Below are the code and all the weights of a small trained network. Each question names an input and a class and asks about switching units off, where a switched-off unit gives its printed mean instead of its output.

import numpy as np


def w(rows, s, z=0):
    codes = np.array(rows[::2]) - 128.0
    scale = np.full(codes.shape[1], s)
    scale[-1] = z or s
    return codes * scale


def norm(h):
    return h / np.sqrt((h * h).mean(-1, keepdims=True) + 1e-5)


def f(y):
    return np.maximum(y, 0)


def log_softmax(a):
    a = a - a.max(-1, keepdims=True)
    return a - np.log(np.exp(a).sum(-1, keepdims=True))


def net(x, mask):
    res = np.array(x, float).reshape(1, 7) / 4 @ E
    u = 0
    for l in range(2):
        y = f(norm(res) @ A[l][:, :-1].T + A[l][:, -1])
        res = res + np.where(mask[u : u + 3], y, B[l][:, -1]) @ B[l][:, :-1]
        u += 3
    return log_softmax(norm(res)[-1] @ U[:, :-1].T + U[:, -1])


A, B = {}, {}
E = w([
[133,129,127,119,130,137,119,168],'x0',
[114,157,114,93,103,185,150,169],'x1',
[124,108,76,149,201,196,92,110],'x2',
[192,145,254,146,154,175,107,119],'x3',
[130,139,123,199,176,78,185,191],'x4',
[99,204,164,97,187,105,93,109],'x5',
[128,128,129,129,130,125,128,132],'x6',
],0.0057)
A[0] = w([
[86,242,146,95,221,34,47,94,4],'0.n0',
[53,200,145,119,128,180,168,112,110],'0.n1',
[63,81,66,122,128,2,43,108,73],'0.n2',
],0.0059,0.0037)
B[0] = w([
[191,26,88,149,39,113,156,114,252],'0.n0',
[102,28,87,254,112,185,174,211,186],'0.n1',
[119,172,233,138,181,206,170,118,251],'0.n2',
],0.0085,0.0032)
A[1] = w([
[65,93,149,24,62,173,41,63,6],'1.n0',
[46,191,40,38,157,106,205,107,135],'1.n1',
[99,226,171,115,2,27,132,142,20],'1.n2',
],0.0071,0.0022)
B[1] = w([
[84,142,126,108,148,2,127,183,252],'1.n0',
[142,157,218,72,150,193,171,108,223],'1.n1',
[98,153,47,179,166,188,59,94,235],'1.n2',
],0.0097,0.0031)
U = w([
[77,108,159,120,102,143,135,130,254],'0',
[87,167,119,90,179,8,171,206,182],'1',
[158,194,242,44,138,198,155,88,104],'2',
[138,20,51,108,3,96,137,129,64],'3',
[89,176,4,136,191,203,3,78,29],'4',
[118,130,127,79,139,106,138,164,136],'5',
],0.0071,0.0039)

Each question gives the input, the list of numbers given to net, and the class t.
The units are the neurons (one row each of A and B). Each row of codes is followed by its name. A weight is (code - 128) times the scale printed after its matrix; where a second scale follows, it is the last column's (A, B and U).
mask holds one flag per neuron, layer by layer. A switched-off neuron (its flag False) gives its mean, the last column of its row in B, instead of its output. The means were averaged over made-up inputs and are rounded, as every weight is.
A unit's drop is (log p(t) with every unit on - log p(t) with that unit switched off) / (log p(t) with every unit on - log p(t) with every unit switched off).
The circuit of an input: a set's keep is (log p(t) with only the set's units on - log p(t) with every unit switched off) / (log p(t) with every unit on - log p(t) with every unit switched off). Starting from all 6 units, units are removed one at a time, each time the one whose removal leaves the highest keep (on an exact tie, the one counted first), for as long as the keep stays at least 0.8.
circuit, biggest first: the units of the circuit, biggest drop first
k most important neurons: the k neurons with the biggest drops, biggest first
k most important neurons of layer l: the k neurons of layer l with the biggest drops, biggest first
drop of u: that unit's drop, to one decimal
input [4,5,-7,-8,7,-2,-4], class 2: 2 most important neurons of layer 0 -> [0.n0; 0.n1]
input [3,-2,0,0,-7,-6,6], class 1: circuit, biggest first -> [1.n0; 0.n0]
input [-5,7,-8,6,-6,2,7], class 4: 4 most important neurons -> [1.n2; 0.n2; 0.n0; 1.n1]
input [-1,0,-8,-2,-5,-5,-3], class 4: 2 most important neurons -> [1.n2; 0.n0]
input [1,-1,6,-7,-6,1,6], class 2: 2 most important neurons -> [1.n1; 0.n2]
input [1,-6,-7,-5,-5,5,8], class 4: circuit, biggest first -> [1.n2]
input [2,7,6,-8,-5,1,-4], class 2: 2 most important neurons -> [1.n1; 0.n0]
input [2,-5,-8,6,-1,5,2], class 4: circuit, biggest first -> [1.n2; 0.n2]
input [-3,5,-6,8,-8,6,8], class 1: circuit, biggest first -> [1.n0; 0.n2]
input [3,-5,1,5,3,8,1], class 3: circuit, biggest first -> [0.n0; 0.n2]
input [-2,-5,6,-8,-5,4,6], class 2: circuit, biggest first -> [0.n2; 1.n1]
input [4,2,-7,-3,-8,-5,-5], class 1: 2 most important neurons of layer 0 -> [0.n0; 0.n1]
input [-2,3,-8,5,0,4,8], class 4: 2 most important neurons -> [1.n2; 0.n2]
input [-3,2,-4,-4,-1,8,-8], class 3: circuit, biggest first -> [0.n0]
input [1,-6,-1,-8,6,8,8], class 2: circuit, biggest first -> [0.n2; 1.n1]
input [3,8,-8,-4,5,7,-2], class 0: circuit, biggest first -> [0.n1; 1.n0; 1.n2]
input [5,-1,-8,-7,2,7,-3], class 4: 2 most important neurons -> [1.n2; 0.n0]
input [-6,1,-6,-7,1,-5,-3], class 2: 3 most important neurons -> [1.n1; 0.n0; 0.n2]
input [5,-1,-2,-5,-4,8,7], class 3: 3 most important neurons -> [0.n0; 0.n1; 1.n1]
input [-8,3,6,-8,-2,-3,8], class 2: most important neuron of layer 1 -> [1.n1]
input [-1,-5,-2,-7,-4,-5,4], class 2: 2 most important neurons -> [0.n2; 0.n0]
input [-8,-3,-1,4,-7,6,1], class 5: 2 most important neurons -> [1.n0; 0.n0]
input [4,0,-3,-7,-1,-7,-1], class 2: 2 most important neurons of layer 1 -> [1.n1; 1.n0]
input [-6,7,4,-3,-8,-1,5], class 1: 2 most important neurons of layer 1 -> [1.n0; 1.n2]
input [7,-5,-8,-7,2,3,-6], class 4: drop of 1.n2 -> 1.1
input [1,-3,-8,4,-5,-6,0], class 4: drop of 1.n0 -> -0.1
